Each row was made from one small tree. The marks that hang from a mark follow it in brackets, in alphabetical order. Every link used is in the known rows. Write each row's tree.
Each row is shifted at random along 6 fixed directions that mean nothing.
Known rows
E[J Z[K T]]: [  -1  109   37 -170 -206  -51   88 -127   72  120  187  -72 -205   26
  187   43  -68  -57   95   64   12    7  229   21   92   95 -118   45
  -63  122   -5  106 -210    3  -58 -189    4 -100   64    0  -85 -129
   68  -50  -33  139   96  -42 -114   32 -283  227   13 -161 -181    4
 -278  -84 -112   -3   68  -37]
K[A E[Z] L]: [-200  -47 -199   57  -98  302 -261  321 -250  129 -253  458   63  167
  194  254 -299  518   35   72   49    6 -328    5 -138  -39  103 -209
   96 -445 -128 -107 -233   16   51 -399  189 -172 -112 -233  305 -174
  -80 -150 -203  -36  114  123 -428 -169  209  343  246 -217   96  301
 -302  250  -36  -74   79   99]
X[S[D] Z[C[K[L]]]]: [   2  -14   -7  -69  162  217 -303   45   54 -122  -85  145  163 -195
 -191  -18  161    9  -61   38   82  151 -161  119   50  -30  107 -149
  -34   91   44  -31  386  107   62  220  -59  377  -34   98   16   92
  127   48  -94   88 -162   43  138   99  423   20   72  -93  221 -106
  184   60   35   36 -176   45]
M[D K[A L]]: [  57   27 -172  -20  -66  378 -295  -16   24   80 -242  187  346  -47
  -29 -100   90  162  155  170  141   91 -266  105   14  -84   11    3
   23 -117  -38   17  165  107   56  164  -51  129  -55  147    2   88
  130  126   11  -59 -176   94 -129  170  342   -5  105  -82  154  -49
  116   91   40   12  -93   80]
U[L X[S[D V]] Y[Z[T]]]: [   2   11  -33   91  192  -55 -104   15   65   57  166   -3   28 -128
   59   60  105   15    0  -40  -28  -57   59  157  105  -72  -73  -99
  137  265   30 -121   18  -17  -19 -116   35   84  -21   49 -101 -200
 -103   18  143  -26  -17  -59  -58 -164 -177 -160 -110   44 -158  -41
   60   25   -3  106 -151  -13]
C[E[T] K S[D L] V]: [  -3  155  -43 -125 -150  230 -158  -78  179   39 -115  187 -139 -273
   94  166 -310  104   50  273  108  -21   62  158  -69  157  -88 -170
 -143   42  302    8 -194  220 -200   24   67  101  123   37  147   -2
   98 -310 -151  177  206  -80 -278  -61  252  250  132  -83  -25  279
  -62   58   72 -126   94  -76]
K[A E[T] L]: [  41  -49   43   66  -18   93  136  120 -111 -150 -119   70  -65  103
  -67  -16 -284   36  -25   56  -76 -135 -124 -216 -407  196   31  193
 -128 -296  -31    8 -194  131   -3   16   36 -201  -64  -83  222   86
 -100  -32 -284  -73   56   53   55  -32  148 -103  136  165  -22  182
  -33  103 -122   59  138   -4]
A[L X[Y] Z]: [ -45   96 -268  123 -250  170   59 -208  -94  199  130 -172  121  236
  488   47  -38  243  300   93   60  -84  257  269  322  -95 -272  140
  285  170 -317   -1 -410  -84  -61 -259  -68 -277 -103   15  -62 -401
  -42  155  413   -5  -58   19 -315   71 -657 -111 -144  -21 -371  123
 -364 -112 -196   60 -111   10]
U[L Y[Z[C[V] K]]]: [  33  -54  144   13  281 -264   21   97  -13 -273  157  -52  -39  -86
 -264  -67   89 -253  -49 -151 -119   82  -45  -90 -187   -7  134  -20
  -77   37   42  -76  268   26  113   88   11  133  -31  -43  -29  130
  -31   43 -111  -70 -129  -56  425  -14  102 -194  -30   53  108 -100
  244   61  -79   75   81  -39]
A[Z[C[V] Y]]: [  44   78   97  -92  -66  267   13 -201  148 -113 -179 -186   60 -106
  -63  -52  -90  -60  -10   90   25 -121  137  -63   57   88 -225  212
 -216  141  -21  174   62  201 -105  387  -96  208  -23  172   57  105
   48   73  -46  351 -100   -4  154  120  273 -220   32  147   22  -15
   68 -142  -55   20   -2  -65]
E[J T Z[C[S] Y[U]]]: [-159   85   82  -73   22    0   74   23    1 -166 -145  -32  -62   69
  -81   27 -110  -37   19   54  -25  -69  -53  -92    6   25  -14  112
 -141 -138  -13  140   22  116   36  148  -37   88  -36  -64  101  159
  -66  -79   -2  150   22  -60    1   26  257  -86   28  -40  100   41
   94  -26  -27  -88  233 -123]
A[L Z[Y[U X[S]]]]: [ -94  189 -148  185 -232   -4  125 -192 -183  -28 -147 -142   18  286
  395  114 -167   67  365   96  110 -175  108  303  203 -192  -53  186
   86 -145 -174   43 -431  -20  -54   -2  -60 -244  -88  -75  156  -80
 -150  -34  573 -229  128  -28 -224  125 -133 -318 -111   43 -106  334
   75  -62  -83 -154  219 -234]
M[D K[A[Z] E]]: [  48  -50 -181   24 -134  367  -82   37  -82   97 -144   72  289   74
   85  -95   35  227  120  128   58   28 -169   80   32  -79   -3  118
  130  -91 -211   25   12   -6   84  -12  -51  -55  -87   70  -30  -54
   89  185   20  -69 -146   86 -181  114   -5   17  144   10  -10  -95
  -79   55 -120   99 -150  115]
J[Z[Y[U X]]]: [-163   20   71   63  241 -159 -103  158  -45 -127  -81  -25   33   52
 -308  -51  153 -152  -31 -164  -49   62 -124  -42  111 -151   54  -59
  -63  -63  -12   15  413   -5  149   89  -14  230 -100  -34   16  108
 -105   54   23   83 -150  -68  150  -54  220 -143  -81  -85  202  -97
  318   17  -22   36  157  -46]
C[K M S]: [ 107  -43    9  -41   31  164  101  -33   72 -221 -186 -163  205  -84
 -227 -245   83 -160   68  110   -9    6 -125  -16 -122    8   52  266
  -93   30    9   98  256  103   65  459 -190  188  -44  146  -31  360
  126  178   40  -38 -115  -37  249  244  315 -286   -5  203  147 -177
  391  -52  -56   67    7  -41]
J[E[T] Y]: [ 113  109   98  -29  -37 -392  149 -155  115   20  326 -149 -174  -59
  -63 -198  189 -372   67 -105   -3   72  203   89  116   51  -52   78
   25  265   50  117  126  -67   15   -4  -86  -10  117   12 -313  -55
   27   64   32 -100  -44 -132  149   67 -483   50 -140 -109 -154 -194
  -11  -69  -76   96   12  -59]
M[D K[A]]: [  17 -132  -82   57   29  239    3  135 -149 -105 -259   32  252  108
  -61  -63  -44  134   55   78  -36  -69 -260  -55 -200  -64  105  165
   30 -278 -118  -15  -36   52  129  106  -18 -116 -117   -8  147  177
  -31   68   35 -174  -48   81   -5   67  306 -246  100  181  108   13
  173   82  -33   -3   34   34]
Z[C K[E] Y[U X[S[L]]]]: [ -61   76  -97   54   -4  -30   -9   21 -100  -62  174   -6   44  139
  169  182  -71  106  166  -16  -23   -1   98   92  146  -71 -110  -49
   82   13 -116  -29 -210   53   63 -155    3  -90  -63  -62   66 -127
  -27   -1  170   26   12  -50  -78  -37 -230  -91  -71 -146  -65  146
  -72   39 -121  -69   77  -93]
U[L X Y]: [   0  102  -58   43  -63  -55 -131  -78   12  103  -98   82   97  -27
   81  -33   83   33  200   14   60  -35  -88  101   77  -95  -30  -20
   42   15  -16   15   22  -39    1   41   -1   12  -40   15  -63  -49
  -35   59  232 -182  -32    8  -91   79   28  -43 -120  -39   31   28
  142   28   35  -22   10  -34]
J[Y[X[S] Z[K[L]]]]: [-138  -21   25   25  206  -92 -127  183  -65  -63   46   36  -74   44
  -85  131  -48  -34  -52 -109  -56   19   16   24  -26  -64   34 -151
  -49  -39   18  -79   56   62   54 -176   84   63  -68  -66  129  -26
 -151  -80  -93   85   33  -56   28 -176   78 -104  -11  -85    5   93
   66   80  -39  -14  158  -24]
K[A[Z[C]] E L]: [ 132   65   -9    0 -106  172   14 -143    4  -54   67   17   49   13
   38 -115  -59  -44   92   70   67   -4    2  -26  -91  134 -100  202
  -54   30  -99   54  -15  122  -51  130 -105   -5   -1   90  -47  -35
   84  162 -121   28 -144   42  109  171  -49  -78   74   41  -61   31
 -101   30 -144  109  -75   11]
S[D L V]: [ -35  -76  -44   83  194  131  -86  110   13  -17  187   81  -36  -54
    9  157 -125  196 -151   44  -64  -58   42  -53 -121   74 -105 -127
   99   81   47 -221 -152   66  -72 -202   70   10    1   26   75 -155
  -46  -90 -158  193    3   20  -55 -243 -105  -38   31   46 -127  122
 -207   73   -9   74 -147   81]
K[A E[Z[C[M] T Y]] L]: [ 177  253   -1 -155 -331  186 -120 -277  151   -4 -197   74  124 -154
  -20 -194   54 -127  277  127  178   31  -50  102  152   58 -111  142
 -206   80   13  265  189  176  -18  355 -160  178   27  146  -67  108
  233  104   -6   17 -103   -7   38  379  258  142   60 -165  128  -43
   84  -48  -86   39   -3 -105]
U[L X[S[V]] Y[Z[K]]]: [  23   -3  -45   55   37  101   55  -47    8   69   99 -139   28   51
  231   98 -112  133  108   48  -33 -174  149   53  -47  -39 -179  144
   71  152 -104  -52 -305   28  -76 -119   19 -115  -63   69  -10 -159
 -137   88  184   45   36  -11  -81 -108 -230 -319  -75  185 -236   81
  -48  -11  -99   30  -39  -34]
C[K[E[Z]] M S[L] V]: [  71  -20  -11   -2  224 -145  122   77  118  -86  472  -49 -133 -194
 -128  -50  -37 -164  -44   23 -132  119  154  -82 -188  151  -24  -99
   15  291  177 -199   90   51  -13 -258   -3   92  132   64 -157  -50
   98    3 -369  165  -83 -169  160 -142 -404   94   41   12 -238 -101
 -148   77 -158  201    5   64]
J[E[T Z[K]] Y[X]]: [  56  171   78 -149 -170 -167   79 -186  143  116  208 -192 -170   -3
   18 -115   72 -254  135  -23   14  -14  287   76  189   57 -193  157
  -83  263   -4  234    4   22  -16  -25  -90  -23   57   58 -222  -87
   24   73   38  137    1 -102    3   59 -371   44 -105 -135 -200 -128
  -95 -126 -173   46   74  -79]
E[J[Z[C K[A] Y]] T]: [ -19   41  -11 -180 -219  381    3  -88    6   27 -164  -82  132  153
  103  -71  -67  158  130  134   62  -79  -13  -46   66   47 -227  334
  -60  -38 -253  269  -95  144   20  180 -117   -9 -121   73   -3   37
   57  185   47  227  -78   66  -98  189  100  -96   39  -35   10  -42
 -115  -92 -153   12   -7  -11]
E[J[Y] T Z[K]]: [ -84   25  152 -130  -51 -112  174   20   17  -36   63 -127 -277   95
  -30   17 -166  -92  -44   14 -106 -110  167 -195 -141  142  -83  136
 -174  -39  -12  110 -169   44  -23 -133   33 -109   -2  -54   57   19
  -89  -94 -196  197  102  -43   20  -66  -96   40   27   -5 -135   38
 -184  -69 -134   12  207  -32]
J[E[Z[C[S]]]]: [ -89    4  -86  -44  -73   40  -50  101  -88   23   43  160  -13   35
  175  139 -120  162   38    7   26   21  -46  132   59   -1   36  -70
  120  -66  -61   28 -176   19   40 -166   27  -87   12 -166   29 -100
   -8  -99   16  -22  124   -9 -168  -76  -74  144   63 -163   -1   76
 -175   98  -39  -94   27  -17]
C[E[T] K[A] S V[D]]: [ -12    5  -50 -102   98  139 -176  108  131   15   22  196  -63 -264
 -103   75 -121   34  -96  106   10  113  -41   74  -61   76   17 -241
  -57  103  275  -58  148  147  -68 -103  104  191  114   24   25    3
  111 -186 -321  193   84 -129 -161 -155  149  274  147  -92  -11   38
  -11  105   73  -28   51    7]
Z[C[V] T]: [  51  -30   -7  -89   84   79   -2  -16  146   14  304 -101   25 -130
   41   81    3   10 -117  -15  -98   50  245  -56   94  153 -225  -58
   22  295   28   -7  -38  103  -33  -77   32   64   24   71  -87 -176
   67   29 -202  325  -77  -49   59 -143 -270   38  -37  -47 -198 -112
 -237  -36  -94  116 -145   55]
U[L X[S] Y]: [  37   98  -79   -4  102 -128 -160  -98  194  289  413   31  -27 -168
  157   61  149   14   55  -29    2   51  250  104  198    3 -230 -234
  105  442   88 -125  -20  -31 -100 -332   69   82   78  157 -261 -363
   -1   64   -2  119  -62  -94 -151 -171 -524  105 -168 -138 -314  -90
 -209   17   26  113 -158   70]
J[E[T] Y[U[L] X] Z[K]]: [-138   65   51  -72   54  -61 -246  211   31   -1  -34  111  -49   32
 -235   18   46  -39  -12  -93  -14  102  -59   17   54  -12  -19 -100
 -100 -100  -10  122  239   54  111    3   44  167 -124  -56   27  -25
  -71    1 -149  137  -58  -13   29 -116  152  129  -54 -320  183  -67
  105   86 -132   55  114    9]
M[D K[A[X] E[T] L]]: [  79   77  -18  -55 -107  152  -96  -55   42  -31 -138   96   22  -89
 -101  -48 -122  -53   87  129    1  -64  -39  -66 -155  157  -26   48
 -189  -88   93   61  -23  188  -10   62   -4  -40    9   64  140   53
   46  -62 -223    5  -31   41  -12   82  230   41  118   39  -24   89
   -1   47  -81   14   71    8]
M[K[A E[J T] L]]: [  53  -21  -31  -29  -41  121   71   31  -18    7  100   51   25   93
  -32 -114  -50   31   55   93  -24   37  -86 -152 -207  137  -28  162
   -3  -80 -101   26  -15   49   45  -88  -45  -88   -8   27  -71   -7
   52  140 -241   14 -132   29  -17   80 -156   72  110  -17  -88  -70
 -172   72 -151  119   -5   88]
M[K[A L]]: [ 125  -25   68  -86  174  130  -75   -1  204   35  301  -17  -35 -131
 -216 -103    0 -107 -124   28  -62   77  137 -243 -224  223 -201   -1
 -173  199   98  -75  143  178  -59  -75    7  126   47  245  -94  -60
   80  133 -490  342 -214  -24  178  -82 -129    0   50   15 -153 -105
 -156   49  -93  213  -79  147]
A[X[S Y Z]]: [  -9   46  142   15  126  -46   -1 -119   22 -197 -255 -166    7 -106
 -219 -122  116 -261   29  -98   24  -72  -23   94   87  -89   67  101
 -155  112   37  113  335   63   23  341 -112  233  -21   59   48  179
 -106   40  177  -11  -66  -55  235  154  370 -307  -52  196  136  -43
  413 -102   48  -35   75 -122]
Y[U X[S] Z[K[A]]]: [ -89  -43  -72  104  130 -110  103  120 -175    8  236  -74  -68  242
  200  184 -105   39   82  -77  -74  -29   98   77  -19 -123    2    8
   98  -60  -87 -141 -283  -33   40 -388   88 -255  -55 -108   62 -167
 -171  -31  147  -65   94  -87 -120 -184 -314 -217  -38   36 -209  176
  -40   92 -123  -49  179  -99]
J[Y[U[L] X Z[T]]]: [  24  205  171  -35  -12  -50  -29 -131  174  -67 -142 -147  -83  -34
 -197  -93  -16 -294   78    7   43  -91  101   -7   33   45 -143  156
 -309   10   96  191  138  165  -79  359  -67  174  -70  140   18  118
 -117   32   45  122  -46  -73  145   71  289 -268 -120   10   75   47
  347  -51  -68   44  206 -157]
E[J Z[T Y[X[S[L]]]]]: [-214  -26    0    6  157  105   15  193  -61  -38   21  -16  -45  123
  -18  134 -140  157  -59  -11 -112 -128   16  -99    7   38 -128    7
   12  -27 -111   -8 -109   89   55 -201   23    0 -119  -53  133  -92
 -194  -16  -78  261   33  -28 -137 -205  -33 -121  -10  -26  -93   68
 -129    5 -103   62  101   27]
Y[U X[S] Z[K]]: [ -41    1  -72   86   45   37  139   -1  -98  -44   42 -230  111  228
  132   35   11    4  145    3  -18  -61   66  114  102 -159  -38  219
   85   -8 -179   24 -129  -22   58    8  -71  -99 -115   10  -13   -5
 -109  147  327  -38  -22  -40  -30    8 -148 -396  -86  111  -99    2
  159  -31 -139  -19   85 -110]
M[K[E[J Z[T]]]]: [ -11   28  -80  -85 -210  196   47   -7  -40   66  -97  -12  153  117
   67 -134   85  106  160  100   52   55 -129   40  123  -37    8  197
   98  -53 -236  186   73  -61  131   54 -127  -13  -63   -8 -137   12
   95  207   88  -25 -122   47 -140  204  -83  131   81 -120   41 -202
  -82  -35 -160   66  -70   59]
Y[Z[C K T]]: [  99   96   41 -223 -342  411   11 -177  119   29 -208 -131   62   10
  176   47 -188  110   99  173   73 -124  169   23   67  133 -244  263
 -202    3 -114  292 -275  205  -94  284  -62  -50  -95  110  113   10
   78   42   42  241   69   74  -67  156  211  -67   52   12   -7   78
  -77 -113 -154  -31  -26  -72]
X[Y[Z[C]]]: [  95  168  163 -197 -135  140  -81 -256  258   76  -86  -66 -113 -192
  -24   24  -88 -102  -18   51   84  -63  237  -20  100  117 -228   11
 -323  203  129  179   16  188 -193  188   -6  173   56  180    1  -32
   45  -77 -120  349   14  -43   32   74  214   37   32   -6  -29   50
  -30  -83   26  -37   28  -80]
Z[C[E M S V] K Y[X]]: [ -56 -107 -175   29   42  105  162  128  -91 -104  144 -147  167   75
  189  178 -168  184   72    9 -177  -76  141   -3   57  -17 -162   45
  154  112 -126  -54 -275   60   68 -195   13 -144  -78  -85   86  -57
   12    1   48  158   74 -112  -66 -134 -289 -177  -46   84 -208   29
 -133    6 -171   -7   77  -54]
M[K[A E[J] L]]: [  78    9  -41  -22  -62  179   18  -42   11   41   86   60   55   71
    6 -107  -55   34   86  112   34   37  -73 -120 -173  114  -77  160
  -24  -31  -90    8  -13   71  -19  -34  -69  -26   13  100  -95    0
   84  168 -202   56 -148   31  -12  127 -105   29  108   -8  -70  -41
 -149   72  -99   91  -15   79]
C[K[E L] S[D]]: [ 179  115   28   64  -36 -150  141 -191   54 -156  116  -48  -95 -115
  -29 -161  -34 -325  148  127   66    8   26   91 -164   96   66  139
  -74   85  160  -31   -4   89  -80  222 -127   29  128   82  -86  189
  120    1   11 -219    9  -96  181  206  -33 -155   12  116  -65   56
  209    4   -1   10   91 -123]

Which tree is each row?
[  95   93  -58  -33 -112 -100   56 -176   -6  -14   64 -116  139  -73
  145 -140  225 -167  287  -42   64  118   25  293  300 -118    4   75
  149  250  -89  141  162  -51  115  127 -133   26   15  -32 -239  -36
   92  161  368 -225  -97 -119   10  264 -246  -32 -120  -63  -38 -142
  181  -55  -89   11  -46 -106] | U[X[Y Z[C[K[E] S] T]]]
[  -1   97  -86  -70 -108  375 -177 -110   99   16 -185   96   74 -116
  117   63 -173  178  125  243  167  -11  -55  177  -14    5 -104    9
  -24   11   90   29 -107  191 -120  194  -53  137   40  104   78   68
   70  -54  101  128   34    1 -191   79  282  -30   72  -19   82  198
   50   19   64 -120  -18  -40] | C[K S[L V]]
[-293   58  117  -69  164 -154 -247  228   -5  -28 -128  168 -206  -24
 -169  229  -66  -44 -142 -136  -29   43  -37   18  115  -42   49 -313
 -173 -124  154   26  175   72   22 -135  154  221  -36 -140  185  -20
 -189 -286 -150  219  130  -96  -99 -238  374  177  -10 -280  180  120
  108   92   79 -109  268  -78] | E[J[Y[U X[S]] Z[T]]]
[-247   26  -27   97  137 -235  -67  212 -203   31   89  200 -179  170
   72  226 -108   55   20 -143  -27   29  -81   47   63 -134   92 -233
   52 -153   -2 -126  -49  -55   51 -458  143  -59    4 -218   91 -155
 -180 -183  -23  -22  120 -112 -216 -207  -96  140   36 -198  -18  186
  -78  160   17 -107  275  -83] | K[A E[J[Z[Y[U X[S]]]]]]
[ -96   -5 -128  -12  -34   58 -154   95  -92   54   85   51   61   56
  139  101   47  126   99  -45  -17  106   38  150  176  -45  -25 -144
  141   33 -136  -28  -26  -28  109 -244   50  -58 -102 -100   50 -224
    6   27   46   16  -47   32 -112  -40 -200  175  -37 -221  -52   23
 -169   15 -159   59  -63   55] | A[X[Z[K[L] T]]]
[ -13  116 -170 -225 -358  498 -187  -95   88  129 -323  153  225  -43
  165   58 -120  318  183  343  107  -34  -88   44   80   76  -86   61
  -92 -107  -54  171 -158  140  -38  102  -46   57  -68   83  101   37
  206  -53  -51  174   13  118 -296  204  363  261  148 -154   48    6
 -194    6  -89  -47  -46   27] | E[J T Z[C[K[L] M[D]]]]
[  24   43  138  -71 -133  -66  122   21  -86 -220 -174   25 -120    0
  -75    0 -156 -117   18  -22  -39  -88  -65  -81 -132  123  121  124
 -178 -200   -2  162  -56   83   65  175  -22  -85  -20 -157  178  149
  -23 -114  -83 -103  111   23  151   99  293   23   99   30  141   97
   78    8 -106  -52  144 -105] | K[E[Z[C T]]]
[ -92   95   74   11   31 -203  130  -20   23   37  107 -100 -177   86
   38   47  -44 -115   29  -37  -46  -86  125  -23   60   21  -69   73
  -53   62   -6   64  -61  -27  -46 -137   14  -30   11  -38  -80  -99
 -163  -37   23   68   46 -109  -89  -85 -217  -48  -59  -12 -164    1
  -24    3  -77    8  166  -93] | K[E[J[Y[U[X[S]] Z]] T]]
[ 115  172  123 -163  -38  -80  -52 -252  223   72  242 -110 -137 -194
   -4  -40   56 -224  101    8   18   -3  308  -17   92  127 -224  -24
 -200  375  110   64   47  107 -104   19  -38  131   74  184 -145 -117
   84   51  -64  219  -90  -74  145   91 -162   39 -115  -43 -148  -29
  -54  -79  -91   72  -15  -40] | U[L X[Z[C[K] Y]]]
[   8   -7  -41  -48 -108    4   50  -43  -86 -125   54  -95   49   23
  159   44    9  -24  108  -10  -19   63   75  156  121  -35   26   53
   85   28 -106   62  -88    1   91   38  -20  -75  -32 -113   27  -33
   76    0  161  -65    1   -8   71   90  -90   -3   -3  -63    1    5
  -26  -50 -147  -27  -16  -72] | A[Z[C[V] K T]]
[  -9  136   82   32   37 -266  -53  -59   29   38   18   41 -137  -46
  -38   -2   24 -182  106  -75   26  -24   22   74   15  -75   47  -92
  -95   20  103  -19   64  -21  -34  -63   41   21   13  -23  -38  -37
 -110  -69  103 -140   36  -77   21   -8   24  -44  -81  -30   -7   87
  173   45   13  -23  164 -106] | U[L Y[X Z]]
[   0 -110  -36   73  130   35   96  111 -161 -153  158  -61   48  129
   57  116  -98   60  -18  -64 -136 -123   55  -59  -56    7  -80   87
   58   40 -136  -73 -197   90   77 -140   -1 -148  -81  -49  121  -43
  -52   31  -12   30   46  -33   55  -89 -148 -287    1  132 -157   80
  -55   23 -122    7   21  -55] | Z[C K[A E] Y[X[S[D]]]]
[ 142  205   57 -181 -224  139  -95 -256  246  101    5   30 -101 -147
  -71 -127  -76 -145   94  187  103  -12  141  -42  -42  215 -191   82
 -265  124  141  166   10  201 -166  106  -58  104  103  237  -85    7
  125  -20 -277  188  -53  -16  -47  164   55  177   87 -108 -104   -3
 -156  -28  -31   59   37    5] | M[D K[A[L] E[J[Y] T]]]
[   3   19   39 -169   -9  -27  -92  133   49 -215    8  186  -92 -211
 -173   84 -123  -33  -20   23  -57   97  -49   -7 -146  151  114 -198
 -140  -52  190   15   63  152   64    6   39   83   38 -103  165  114
  124 -233 -263   20  121  -52  103  -18  265  282   87 -175  173   86
   18  110  -60  -41   81  -36] | Z[C[E[T] M S[L]] K]
[-125   -4 -333   11  -96  382 -351  182 -157  154 -225  303  400   92
   61  -30  126  383  206  124   82  128 -370  173  179 -161   87  -93
  252 -192 -229   17  170  -20  237 -172  -21    0 -143  -66   23 -125
   79  143   49 -111 -205  130 -378   70   91  232  139 -252   91  -97
 -119  128 -124   46 -143  167] | M[D K[A[X] E[T Z] L]]
[   3   21 -245  117 -119   43   -8  -17 -139  174  253   52  123  173
  367  -22   79  153  229   28   68  115   11  250  166  -94  -59   12
  341   33 -227  -87 -198 -111   65 -334   -4 -241  -45  -71 -151 -326
   25  155  206 -214  -86   -2 -257   26 -597   83  -46 -174 -235   30
 -279   55 -158  128 -122   54] | K[A[Z[T]] L]
[ -15  158  -14  111 -116  -21   46  -96 -116 -140 -271  -94   77  189
   53  -41  -58 -128  291   44  117  -75 -103  183   45 -166   58  251
  -79 -211 -106  144  -21   55   27  297 -114   -5  -98  -24   84  197
 -107   72  352 -220   11  -34   22  215  248 -370  -34   36  132  147
  393    9  -72 -120  263 -224] | J[Y[U X[S] Z[K[E L]]]]
[-184   45   38  -90  -25  -65   13   98  -64  -11 -133   25 -138   71
  -14   84  -88  -21   39   -2    0  -24  -31   91   64  -51   80  -25
  -49  -76   -5  116   26  -10   49 -117   11   12  -26 -145   56   24
 -123 -131   57   23  133  -98 -185  -28  103   74   30  -82   27   56
   59   27  -42 -106  236  -87] | C[E[J[Y[X[S] Z]] T] K]
[  39  223   81  -68   16  -87 -240 -230  181   61  -90   35  -24 -255
  -91  -92  211 -234  151  -28  169   39   20  226  249 -104   -4 -121
 -139  267  163   88  355   53  -58  216  -73  355   82  165 -131   24
   24   33  174  -15  -69  -63   53  158  237   16  -87 -103  120  -58
  293  -55  122  -29   -9  -98] | U[L X[S Z[Y]]]
[ -10  108  -94   21  -96   25    5 -197   35  170   56 -162   82   60
  193  -48  127   -2  193   -4   69  -18  162  206  336 -138 -174   75
  117  243 -139   71  -11  -61  -24  -72  -80  -29  -28   65 -172 -203
  -24  137  327   42  -95  -58 -160   94 -345 -104 -122  -10 -196  -53
  -52 -108  -69   21  -47  -39] | A[X[Y[Z]]]
[  -1  -70   77  133  189 -136  173  106 -114 -226  -45 -199  102   95
 -184 -187  128 -170   64 -137 -135 -101 -105  -82  -87  -37   48  243
   43  -32 -178   35  172  -35  185  185  -94  -22 -173  -41   -2  110
 -164  230  149 -193 -142   -3  286   56   -5 -407 -146  200   46 -127
  320  -37 -165  189   38  -22] | U[L X[Z[T Y]]]
[-234  139  -95 -107  -86  229 -281   21   99  278 -162   85   97   95
   74  116   62  234   53   64  104   55  -15  113  388 -138 -188 -109
   12    9  -94  150  127    4  -25  -95   31  191 -105   39  -71 -183
  -55   19   96  337  -74  -20 -420  -64   61  198  -34 -322   21  -49
 -100   -1  -16  -37   33    5] | E[J[Y[U X Z]] T]
[ -64   65  110 -105   58 -123   49   56  106  -61  149  -96  -99  -16
 -243 -137  116 -222   -9  -47  -42  149   62  -81   91   62  -83   31
 -103  131  -15  119  344    1   84   39  -66  219  -21   48 -171   29
   69  113 -173  237 -164 -127  130   38 -124  136  -38 -193   54 -235
   50  -38 -133  159  106   13] | C[E[J[Z[T Y[U]]]] K]
[  59   92   41  -91 -136   34   24  -88  -18 -172   -4  -17  -21    2
 -105 -157   -4 -133  146   20   27   47    5   24  -33   76    5  133
  -98  -24  -86  148  115   89   98  115 -106  -17  -23   -6   22   37
   88   70  -43  -51 -122   -7  143  214   10   40   50  -69   72    6
   -9  -18 -189   65   44  -30] | M[K[A[L Z[C[E[T]] Y]]]]
